Below is a small trained network, with its code and all its weights. Each question gives an input and a target symbol and asks what happens when units are switched off, that is, made to give their printed mean instead of their output.

import numpy as np


def w(rows, s, z=0):
    codes = np.array(rows[::2]) - 128.0
    scale = np.full(codes.shape[1], s)
    scale[-1] = z or s
    return codes * scale


def f(y):
    return np.maximum(y, 0)


def softmax(a):
    e = np.exp(a - a.max(-1, keepdims=True))
    return e / e.sum(-1, keepdims=True)


def log_softmax(a):
    a = a - a.max(-1, keepdims=True)
    return a - np.log(np.exp(a).sum(-1, keepdims=True))


def net(x, mask):
    ids = ['αγδηθμπφψ'.index(c) for c in x.split()]
    T = len(ids)
    res = E[ids] + P[:T]
    u = 0
    for l in range(2):
        r = res
        for j in range(3):
            rows = slice(2 * j, 2 * j + 2)
            q, k, v = (r @ M[l][rows].T for M in (Q, K, V))
            z = softmax(np.where(np.tri(T) > 0, q @ k.T / 2**0.5, -1e9)) @ v
            o = O[l][rows]
            res = res + np.where(mask[u + j], z, o[:, -1]) @ o[:, :-1]
        u += 3
        y = f(res @ A[l][:, :-1].T + A[l][:, -1])
        res = res + np.where(mask[u : u + 12], y, B[l][:, -1]) @ B[l][:, :-1]
        u += 12
    return log_softmax(res[-1] @ U[:, :-1].T + U[:, -1])


Q, K, V, O, A, B = {}, {}, {}, {}, {}, {}
E = w([
[74,90,58],'α',
[41,128,183],'γ',
[207,71,163],'δ',
[121,46,184],'η',
[149,136,195],'θ',
[164,64,179],'μ',
[157,134,198],'π',
[250,161,20],'φ',
[144,171,204],'ψ',
],0.016)
P = w([
[12,127,194],'0',
[164,88,133],'1',
[168,100,146],'2',
[180,121,152],'3',
[186,132,158],'4',
[191,138,159],'5',
[197,154,168],'6',
[185,146,162],'7',
],0.011)
Q[0] = w([
[169,158,240],'0.h1',
[238,61,146],'0.h1',
[35,43,179],'0.h2',
[2,122,76],'0.h2',
[122,113,200],'0.h3',
[5,99,59],'0.h3',
],0.0076)
K[0] = w([
[81,15,88],'0.h1',
[101,116,184],'0.h1',
[12,253,100],'0.h2',
[105,164,44],'0.h2',
[109,101,127],'0.h3',
[191,111,190],'0.h3',
],0.011)
V[0] = w([
[92,202,129],'0.h1',
[59,109,132],'0.h1',
[165,140,184],'0.h2',
[145,10,148],'0.h2',
[192,159,169],'0.h3',
[131,134,178],'0.h3',
],0.013)
O[0] = w([
[84,159,127,73],'0.h1',
[58,50,102,182],'0.h1',
[125,49,152,162],'0.h2',
[162,2,87,254],'0.h2',
[149,197,172,79],'0.h3',
[145,198,140,140],'0.h3',
],0.0065,0.0091)
A[0] = w([
[53,116,77,161],'0.n1',
[117,105,112,196],'0.n2',
[101,107,158,254],'0.n3',
[44,247,181,201],'0.n4',
[125,87,175,53],'0.n5',
[195,113,158,176],'0.n6',
[187,185,38,63],'0.n7',
[168,119,170,118],'0.n8',
[224,87,30,110],'0.n9',
[110,100,96,106],'0.n10',
[67,120,126,164],'0.n11',
[153,122,176,119],'0.n12',
],0.012,0.006)
B[0] = w([
[143,90,90,162],'0.n1',
[145,139,112,187],'0.n2',
[137,91,92,198],'0.n3',
[12,145,130,140],'0.n4',
[103,86,156,176],'0.n5',
[157,125,59,206],'0.n6',
[91,108,213,143],'0.n7',
[145,111,106,167],'0.n8',
[89,195,166,251],'0.n9',
[166,131,140,164],'0.n10',
[108,93,104,151],'0.n11',
[167,129,116,157],'0.n12',
],0.011,0.016)
Q[1] = w([
[88,165,62],'1.h1',
[70,192,67],'1.h1',
[107,102,200],'1.h2',
[2,172,124],'1.h2',
[77,119,94],'1.h3',
[151,60,199],'1.h3',
],0.008)
K[1] = w([
[141,162,38],'1.h1',
[254,247,57],'1.h1',
[7,96,23],'1.h2',
[178,113,104],'1.h2',
[144,239,88],'1.h3',
[15,35,72],'1.h3',
],0.0059)
V[1] = w([
[162,177,75],'1.h1',
[123,255,98],'1.h1',
[198,124,116],'1.h2',
[71,94,166],'1.h2',
[127,113,75],'1.h3',
[85,96,51],'1.h3',
],0.0072)
O[1] = w([
[187,89,149,87],'1.h1',
[222,94,171,1],'1.h1',
[103,20,99,113],'1.h2',
[167,135,131,162],'1.h2',
[119,57,198,179],'1.h3',
[148,143,253,231],'1.h3',
],0.0064,0.018)
A[1] = w([
[220,64,139,119],'1.n1',
[145,110,149,117],'1.n2',
[158,116,185,32],'1.n3',
[191,102,120,252],'1.n4',
[193,117,162,77],'1.n5',
[117,250,112,71],'1.n6',
[95,196,184,156],'1.n7',
[143,83,142,191],'1.n8',
[101,131,223,35],'1.n9',
[164,94,66,174],'1.n10',
[79,131,149,53],'1.n11',
[161,68,106,2],'1.n12',
],0.016,0.0074)
B[1] = w([
[152,184,145,221],'1.n1',
[164,118,119,164],'1.n2',
[139,67,133,178],'1.n3',
[93,137,116,209],'1.n4',
[46,103,174,170],'1.n5',
[97,118,176,171],'1.n6',
[202,120,90,205],'1.n7',
[103,167,120,251],'1.n8',
[148,90,103,235],'1.n9',
[139,119,81,208],'1.n10',
[88,184,162,188],'1.n11',
[251,158,138,179],'1.n12',
],0.015,0.011)
U = w([
[90,55,187,88],'α',
[182,56,91,23],'γ',
[197,139,31,33],'δ',
[2,128,148,84],'η',
[94,183,157,165],'θ',
[93,58,20,253],'μ',
[108,185,133,203],'π',
[196,168,169,133],'φ',
[104,172,217,44],'ψ',
],0.0097,0.0061)

Each question gives the input, a string of symbols that net reads in full, and the target symbol t.
The units are the heads (2 rows each of Q, K, V and O) and the neurons (one row each of A and B). Each row of codes is followed by its name. A weight is (code - 128) times the scale printed after its matrix; where a second scale follows, it is the last column's (O, A, B and U).
mask holds one flag per unit, layer by layer, with each layer's heads first. A switched-off unit (its flag False) gives its mean, the last column of its rows in O or B, instead of its output. The means were averaged over made-up inputs and are rounded, as every weight is.
A unit's drop is (log p(t) with every unit on - log p(t) with that unit switched off) / (log p(t) with every unit on - log p(t) with every unit switched off).
most important unit: the unit with the biggest drop
top k neurons: the k neurons with the biggest drops, biggest first
top k neurons in layer l: the k neurons of layer l with the biggest drops, biggest first
heads that matter: for each layer, one digit per head in row order, 1 if its drop is at least 0.15 and else 0, layers parted by /
input α η α η, target α: most important unit -> 1.h3
input θ μ μ δ, target θ: top 3 neurons -> (0.n4; 0.n9; 0.n6)
input α η ψ δ γ δ δ, target α: top 3 neurons -> (0.n9; 1.n5; 0.n1)
input φ α α θ μ, target φ: heads that matter -> 010 / 100
input δ μ φ δ μ, target δ: heads that matter -> 000 / 001
input η α α γ η φ, target φ: top 3 neurons -> (0.n9; 0.n7; 1.n7)
input θ θ θ μ μ μ, target θ: top 2 neurons -> (0.n4; 1.n5)
input η α α φ ψ, target η: heads that matter -> 000 / 100
input α π π, target α: heads that matter -> 100 / 001
input π μ η μ δ α α μ, target π: heads that matter -> 111 / 011
input α μ α δ α φ ψ, target α: heads that matter -> 110 / 001
input ψ ψ φ η, target ψ: top 2 neurons -> (0.n4; 1.n5)
input γ π α θ α π δ, target γ: heads that matter -> 110 / 111
input π γ γ μ α μ δ, target π: top 4 neurons in layer 0 -> (0.n6; 0.n9; 0.n4; 0.n8)
input ψ π δ δ θ π, target ψ: top 2 neurons -> (0.n4; 1.n5)
input γ π δ π, target γ: most important unit -> 1.n7
input α δ δ π α μ, target α: top 3 neurons -> (0.n9; 0.n1; 0.n11)
input γ η γ γ ψ θ, target γ: heads that matter -> 110 / 111
input ψ α α δ π μ μ δ, target ψ: top 4 neurons -> (1.n5; 0.n4; 0.n9; 1.n1)
input φ α δ, target φ: most important unit -> 1.h1
